Here is a tiny trained network, its code and every weight. The questions are about switching its units off for an input and a class, where a switched-off unit gives its printed mean instead of its output.

import numpy as np


def w(rows, s, z=0):
    codes = np.array(rows[::2]) - 128.0
    scale = np.full(codes.shape[1], s)
    scale[-1] = z or s
    return codes * scale


def f(y):
    return np.maximum(y, 0)


def log_softmax(a):
    a = a - a.max(-1, keepdims=True)
    return a - np.log(np.exp(a).sum(-1, keepdims=True))


def net(x, mask):
    res = np.array(x, float).reshape(1, 5) / 4 @ E
    y = f(res @ A[0][:, :-1].T + A[0][:, -1])
    res = res + np.where(mask, y, B[0][:, -1]) @ B[0][:, :-1]
    return log_softmax(res[-1] @ U[:, :-1].T + U[:, -1])


A, B = {}, {}
E = w([
[163,109,135,148,137,254,132,162],'x0',
[125,130,126,115,122,133,138,122],'x1',
[145,150,160,202,128,129,228,114],'x2',
[142,118,147,122,148,121,126,123],'x3',
[115,120,75,144,180,126,109,4],'x4',
],0.022)
A[0] = w([
[135,95,92,134,167,198,129,98,78],'N0',
[132,132,170,105,117,157,141,214,237],'N1',
[129,150,135,131,113,86,120,148,172],'N2',
[76,137,120,141,132,27,132,73,214],'N3',
[167,146,133,221,126,105,252,113,134],'N4',
[133,135,159,83,70,31,152,175,253],'N5',
],0.015,0.0054)
B[0] = w([
[219,167,122,182,139,97,73,151,191],'N0',
[136,47,162,95,144,144,127,217,234],'N1',
[182,144,139,123,107,60,130,99,162],'N2',
[76,81,140,94,169,141,105,35,242],'N3',
[128,138,223,120,115,137,247,52,252],'N4',
[247,196,69,185,96,142,104,58,222],'N5',
],0.013,0.029)
U = w([
[208,164,16,134,138,108,23,149,254],'0',
[201,190,135,235,130,125,172,107,174],'1',
[111,54,113,73,102,163,50,249,74],'2',
[104,107,202,136,130,164,209,241,41],'3',
[22,97,24,48,204,51,42,117,90],'4',
[8,125,168,112,172,106,142,71,31],'5',
],0.011,0.0059)

Each question gives the input, the list of numbers given to net, and the class t.
The units are the neurons (one row each of A and B). Each row of codes is followed by its name. A weight is (code - 128) times the scale printed after its matrix; where a second scale follows, it is the last column's (A, B and U).
mask holds one flag per neuron, in row order. A switched-off neuron (its flag False) gives its mean, the last column of its row in B, instead of its output. The means were averaged over made-up inputs and are rounded, as every weight is.
A unit's drop is (log p(t) with every unit on - log p(t) with that unit switched off) / (log p(t) with every unit on - log p(t) with every unit switched off).
The circuit of an input: a set's keep is (log p(t) with only the set's units on - log p(t) with every unit switched off) / (log p(t) with every unit on - log p(t) with every unit switched off). Starting from all 6 units, units are removed one at a time, each time the one whose removal leaves the highest keep (on an exact tie, the one counted first), for as long as the keep stays at least 0.8.
units of the circuit, in order: the units of the circuit, biggest drop first
unit that matters most: the unit with the biggest drop
top k neurons: the k neurons with the biggest drops, biggest first
drop when u is switched off: that unit's drop, to one decimal
input [-4,5,2,-3,2], class 5: unit that matters most : N3
input [-5,3,0,-6,1], class 4: top 3 neurons : N4, N3, N0
input [-6,-3,-5,-1,3], class 4: top 2 neurons : N4, N3
input [1,0,-6,8,1], class 0: top 3 neurons : N3, N4, N1
input [-6,3,-4,-8,3], class 4: units of the circuit, in order : N4, N3
input [-3,8,8,-3,1], class 5: units of the circuit, in order : N3, N0
input [2,-1,-2,2,0], class 2: top 3 neurons : N5, N4, N3
input [-4,-3,3,0,1], class 5: top 2 neurons : N3, N0
input [-8,2,-2,-8,1], class 4: units of the circuit, in order : N3, N4
input [7,5,-3,-4,-1], class 2: top 2 neurons : N4, N5
input [-1,-4,2,-8,7], class 5: top 2 neurons : N5, N3
input [-6,-3,-2,-5,-5], class 0: top 2 neurons : N4, N5
input [-1,-5,-3,3,5], class 4: units of the circuit, in order : N4, N5
input [2,8,-1,3,-7], class 2: unit that matters most : N1
input [-3,7,0,-2,-6], class 0: top 2 neurons : N4, N5
input [3,4,-5,6,2], class 0: top 2 neurons : N4, N1
input [-1,3,-2,-4,0], class 0: top 2 neurons : N4, N3
input [-8,6,-3,8,6], class 4: drop when N4 is switched off : 2.1
input [-2,3,0,-8,-3], class 0: drop when N4 is switched off : 1.2
input [-6,5,-3,5,7], class 4: units of the circuit, in order : N4
input [-8,-2,-3,2,8], class 4: drop when N4 is switched off : 3.0
